Here is a tiny trained network, its code and every weight. The questions are about switching its units off for an input and a target symbol, where a switched-off unit gives its printed mean instead of its output.

import numpy as np


def w(rows, s, z=0):
    codes = np.array(rows[::2]) - 128.0
    scale = np.full(codes.shape[1], s)
    scale[-1] = z or s
    return codes * scale


def f(y):
    return y / 2 * (1 + np.tanh(0.7978845608 * (y + 0.044715 * y**3)))


def softmax(a):
    e = np.exp(a - a.max(-1, keepdims=True))
    return e / e.sum(-1, keepdims=True)


def log_softmax(a):
    a = a - a.max(-1, keepdims=True)
    return a - np.log(np.exp(a).sum(-1, keepdims=True))


def net(x, mask):
    ids = ['αβγδλστψ'.index(c) for c in x.split()]
    T = len(ids)
    res = E[ids] + P[:T]
    u = 0
    for l in range(2):
        q, k, v = (res @ M[l].T for M in (Q, K, V))
        z = softmax(np.where(np.tri(T) > 0, q @ k.T / 4**0.5, -1e9)) @ v
        res = res + np.where(mask[u], z, O[l][:, -1]) @ O[l][:, :-1]
        u += 1
        y = f(res @ A[l][:, :-1].T + A[l][:, -1])
        res = res + np.where(mask[u : u + 4], y, B[l][:, -1]) @ B[l][:, :-1]
        u += 4
    return log_softmax(res[-1] @ U[:, :-1].T + U[:, -1])


Q, K, V, O, A, B = {}, {}, {}, {}, {}, {}
E = w([
[85,9,24,206,95],'α',
[52,96,146,250,126],'β',
[179,93,115,206,76],'γ',
[145,189,119,188,75],'δ',
[69,63,111,95,148],'λ',
[22,185,170,205,156],'σ',
[196,124,109,151,219],'τ',
[162,81,101,94,71],'ψ',
],0.012)
P = w([
[109,15,254,177,95],'0',
[83,87,191,133,98],'1',
[83,78,164,147,109],'2',
[111,68,148,164,93],'3',
[116,59,132,175,103],'4',
[128,57,104,168,121],'5',
[147,56,75,157,131],'6',
[156,53,74,166,123],'7',
[118,55,66,171,133],'8',
],0.0045)
Q[0] = w([
[240,172,181,35,102],'0.h0',
[161,254,220,8,164],'0.h0',
[150,126,173,156,121],'0.h0',
[118,137,60,88,135],'0.h0',
],0.013)
K[0] = w([
[41,113,48,187,87],'0.h0',
[7,123,156,99,27],'0.h0',
[119,94,82,99,139],'0.h0',
[117,138,159,174,121],'0.h0',
],0.013)
V[0] = w([
[91,78,213,67,74],'0.h0',
[119,136,161,138,157],'0.h0',
[252,127,163,96,211],'0.h0',
[129,141,23,199,243],'0.h0',
],0.0046)
O[0] = w([
[151,59,208,137,155,65],'0.h0',
[124,116,108,155,124,145],'0.h0',
[116,219,23,203,177,251],'0.h0',
[137,229,2,143,90,252],'0.h0',
],0.0049,0.0032)
A[0] = w([
[201,79,178,60,106,4],'0.n0',
[194,255,206,116,88,151],'0.n1',
[148,113,122,30,34,93],'0.n2',
[80,150,211,67,122,73],'0.n3',
],0.013,0.0044)
B[0] = w([
[87,86,75,188,63,124],'0.n0',
[135,105,67,248,173,107],'0.n1',
[164,188,209,134,15,254],'0.n2',
[142,77,202,123,86,103],'0.n3',
],0.012,0.00044)
Q[1] = w([
[66,229,18,62,5],'1.h0',
[83,213,117,19,173],'1.h0',
[70,138,232,17,119],'1.h0',
[80,140,76,146,181],'1.h0',
],0.012)
K[1] = w([
[254,52,140,110,158],'1.h0',
[148,51,132,202,87],'1.h0',
[84,71,246,199,142],'1.h0',
[164,151,101,121,99],'1.h0',
],0.017)
V[1] = w([
[215,35,107,72,137],'1.h0',
[150,138,161,98,214],'1.h0',
[2,136,71,114,136],'1.h0',
[125,67,123,205,156],'1.h0',
],0.012)
O[1] = w([
[228,43,203,134,209,195],'1.h0',
[110,122,160,102,254,131],'1.h0',
[33,102,2,81,82,70],'1.h0',
[114,128,73,225,186,253],'1.h0',
],0.0091,0.0053)
A[1] = w([
[160,171,93,2,132,253],'1.n0',
[50,113,209,149,94,161],'1.n1',
[33,25,224,112,42,28],'1.n2',
[44,224,216,82,138,254],'1.n3',
],0.014,0.0043)
B[1] = w([
[68,151,178,57,105,140],'1.n0',
[136,76,235,162,176,194],'1.n1',
[81,184,57,80,106,254],'1.n2',
[204,201,3,79,87,149],'1.n3',
],0.018,0.0047)
U = w([
[128,33,44,150,89,60],'α',
[70,137,169,180,145,64],'β',
[216,78,156,134,60,254],'γ',
[106,176,99,226,115,17],'δ',
[88,88,105,67,157,166],'λ',
[129,206,104,142,141,53],'σ',
[159,129,96,126,254,145],'τ',
[140,137,168,113,57,196],'ψ',
],0.0077)

Each question gives the input, a string of symbols that net reads in full, and the target symbol t.
The units are the heads (4 rows each of Q, K, V and O) and the neurons (one row each of A and B). Each row of codes is followed by its name. A weight is (code - 128) times the scale printed after its matrix; where a second scale follows, it is the last column's (O, A, B and U).
mask holds one flag per unit, layer by layer, with each layer's heads first. A switched-off unit (its flag False) gives its mean, the last column of its rows in O or B, instead of its output. The means were averaged over made-up inputs and are rounded, as every weight is.
A unit's drop is (log p(t) with every unit on - log p(t) with that unit switched off) / (log p(t) with every unit on - log p(t) with every unit switched off).
The circuit of an input: a set's keep is (log p(t) with only the set's units on - log p(t) with every unit switched off) / (log p(t) with every unit on - log p(t) with every unit switched off). Starting from all 10 units, units are removed one at a time, each time the one whose removal leaves the highest keep (on an exact tie, the one counted first), for as long as the keep stays at least 0.8.
units of the circuit, in order: the units of the circuit, biggest drop first
unit that matters most: the unit with the biggest drop
top k neurons: the k neurons with the biggest drops, biggest first
k most important neurons of layer l: the k neurons of layer l with the biggest drops, biggest first
input γ γ λ ψ, target ψ: units of the circuit, in order	(0.n2, 1.n2, 0.h0)
input λ α ψ ψ β α, target ψ: top 4 neurons	(0.n2, 1.n2, 0.n1, 1.n1)
input ψ λ λ α δ α τ ψ τ, target ψ: top neuron	(1.n0)
input τ δ ψ σ γ λ λ α λ, target α: units of the circuit, in order	(1.h0, 1.n1)
input γ γ τ α τ τ α, target τ: top 3 neurons	(0.n2, 0.n0, 1.n2)
input λ τ δ τ, target δ: top 2 neurons	(0.n1, 0.n0)
input τ δ ψ β, target γ: units of the circuit, in order	(1.h0, 0.n1, 1.n1)
input ψ α λ, target λ: top 2 neurons	(1.n2, 0.n3)
input γ λ β, target β: units of the circuit, in order	(1.n1, 0.h0)
input δ τ τ τ α ψ ψ δ, target γ: top 3 neurons	(1.n2, 0.n1, 0.n2)
input λ τ δ β, target τ: units of the circuit, in order	(0.n1, 1.h0, 0.h0, 0.n0)
input σ τ σ, target τ: top 3 neurons	(1.n1, 1.n2, 0.n2)
input λ α α ψ α, target ψ: 3 most important neurons of layer 0	(0.n2, 0.n1, 0.n3)
input δ ψ γ α β, target β: unit that matters most	0.h0
input γ σ β γ σ σ δ, target δ: top 2 neurons	(0.n1, 1.n1)
input τ α ψ ψ λ, target γ: units of the circuit, in order	(1.h0, 0.h0, 1.n2)
input δ τ σ λ α λ, target α: top 2 neurons	(0.n2, 1.n1)
input δ τ λ λ α ψ λ, target γ: units of the circuit, in order	(1.h0, 1.n2, 0.h0)
input δ τ γ ψ γ τ δ, target τ: units of the circuit, in order	(1.h0, 0.n2, 0.n1)
input τ δ τ, target δ: units of the circuit, in order	(1.h0, 0.n1)
input γ λ α τ β λ λ β, target α: units of the circuit, in order	(1.h0, 0.h0)
input τ α α σ α λ α δ, target α: units of the circuit, in order	(1.h0, 0.n1, 0.n2, 0.h0)
